Below are the code and all the weights of a small trained network. Each question names an input and a class and asks about switching units off, where a switched-off unit gives its printed mean instead of its output.

import numpy as np


def w(rows, s, z=0):
    codes = np.array(rows[::2]) - 128.0
    scale = np.full(codes.shape[1], s)
    scale[-1] = z or s
    return codes * scale


def f(y):
    return np.maximum(y, 0)


def log_softmax(a):
    a = a - a.max(-1, keepdims=True)
    return a - np.log(np.exp(a).sum(-1, keepdims=True))


def net(x, mask):
    res = np.array(x, float).reshape(1, 8) / 4 @ E
    y = f(res @ A[0][:, :-1].T + A[0][:, -1])
    res = res + np.where(mask, y, B[0][:, -1]) @ B[0][:, :-1]
    return log_softmax(res[-1] @ U[:, :-1].T + U[:, -1])


A, B = {}, {}
E = w([
[128,130,128,128,129,128,127,129],'x0',
[129,129,127,130,130,129,125,127],'x1',
[119,93,14,108,118,61,156,73],'x2',
[34,154,90,136,94,178,174,180],'x3',
[153,214,66,6,74,113,73,174],'x4',
[123,76,101,166,147,96,87,230],'x5',
[196,170,77,122,224,162,174,167],'x6',
[130,126,128,129,123,131,127,129],'x7',
],0.012)
A[0] = w([
[146,184,165,86,120,187,207,1,100],'N0',
[230,122,165,107,166,37,79,89,65],'N1',
[107,48,28,135,151,66,189,69,53],'N2',
[9,135,83,146,112,206,181,173,67],'N3',
[220,195,92,116,219,178,206,174,110],'N4',
[180,77,159,136,186,100,90,85,78],'N5',
[189,110,144,153,153,115,91,89,77],'N6',
[133,111,45,165,104,86,155,84,66],'N7',
[137,113,250,177,156,228,123,166,94],'N8',
[59,99,203,108,28,91,60,110,108],'N9',
[131,163,89,114,117,97,100,134,19],'N10',
[37,154,94,148,129,172,217,154,122],'N11',
[127,68,83,208,181,96,56,210,72],'N12',
[117,36,155,212,169,165,197,98,2],'N13',
[143,190,159,76,110,171,48,173,92],'N14',
[94,72,176,221,173,139,179,97,20],'N15',
[127,46,111,133,146,88,78,241,76],'N16',
],0.0094,0.0046)
B[0] = w([
[15,90,157,82,201,187,79,101,218],'N0',
[169,144,137,154,66,180,60,177,213],'N1',
[155,224,210,113,142,65,202,174,216],'N2',
[211,135,175,157,60,151,65,141,209],'N3',
[106,59,94,254,136,82,158,70,251],'N4',
[161,112,151,128,62,162,100,135,191],'N5',
[159,116,176,150,53,161,103,166,174],'N6',
[143,186,178,88,151,91,166,159,183],'N7',
[166,217,172,84,155,51,222,152,241],'N8',
[128,64,80,246,164,85,179,89,229],'N9',
[161,116,97,89,151,133,142,155,157],'N10',
[176,106,173,147,72,179,54,145,203],'N11',
[67,94,166,103,193,173,97,81,222],'N12',
[157,90,10,73,123,147,135,157,217],'N13',
[163,159,78,54,143,75,173,152,206],'N14',
[115,143,36,65,80,105,125,121,216],'N15',
[46,108,160,79,160,165,125,101,216],'N16',
],0.0094,0.014)
U = w([
[147,145,11,61,109,121,118,149,254],'0',
[150,193,206,114,147,82,189,156,56],'1',
[182,123,178,168,68,187,60,151,79],'2',
[116,76,110,246,148,101,163,100,65],'3',
[45,110,174,89,182,191,99,113,188],'4',
],0.012,0.0045)

Each question gives the input, the list of numbers given to net, and the class t.
The units are the neurons (one row each of A and B). Each row of codes is followed by its name. A weight is (code - 128) times the scale printed after its matrix; where a second scale follows, it is the last column's (A, B and U).
mask holds one flag per neuron, in row order. A switched-off neuron (its flag False) gives its mean, the last column of its row in B, instead of its output. The means were averaged over made-up inputs and are rounded, as every weight is.
A unit's drop is (log p(t) with every unit on - log p(t) with that unit switched off) / (log p(t) with every unit on - log p(t) with every unit switched off).
The circuit of an input: a set's keep is (log p(t) with only the set's units on - log p(t) with every unit switched off) / (log p(t) with every unit on - log p(t) with every unit switched off). Starting from the 12 units with the biggest drops (on a tie, the unit counted first), units are removed one at a time, each time the one whose removal leaves the highest keep (on an exact tie, the one counted first), for as long as the keep stays at least 0.8.
circuit, biggest first: the units of the circuit, biggest drop first
unit that matters most: the unit with the biggest drop
top k neurons: the k neurons with the biggest drops, biggest first
drop of u: that unit's drop, to one decimal
input [-2,-4,0,2,-2,0,0,2], class 0: unit that matters most -> N4
input [-4,7,6,-6,2,-2,2,3], class 1: top 3 neurons -> [N2; N7; N11]
input [-7,7,4,5,-5,-5,-4,8], class 0: top 2 neurons -> [N13; N15]
input [3,0,-6,8,-6,8,5,5], class 2: top 3 neurons -> [N3; N11; N0]
input [-8,-2,-6,-7,-5,-6,-1,-1], class 2: top 3 neurons -> [N1; N5; N6]
input [5,-4,5,0,0,0,5,-2], class 1: top 3 neurons -> [N2; N9; N7]
input [3,-8,6,2,-2,-1,8,-2], class 3: top 3 neurons -> [N4; N8; N14]
input [2,8,5,7,-2,4,8,-4], class 3: top 3 neurons -> [N4; N1; N5]
input [3,-7,-4,4,4,-6,-4,2], class 4: top 4 neurons -> [N0; N4; N2; N13]
input [-5,-3,2,-6,-2,-6,7,-8], class 3: top 2 neurons -> [N4; N3]
input [-7,1,4,5,-1,6,-4,-7], class 4: top 2 neurons -> [N16; N12]
input [-7,-8,4,-8,-6,7,4,8], class 2: top 3 neurons -> [N1; N5; N6]
input [0,-4,-5,3,-5,-3,6,-4], class 3: drop of N13 -> 0.3
input [-5,-4,4,6,-8,5,0,3], class 0: circuit, biggest first -> [N13]
input [-6,-6,-8,4,1,0,-5,0], class 1: drop of N15 -> 0.0
input [6,-5,-4,-1,6,8,7,-4], class 4: drop of N12 -> 0.5
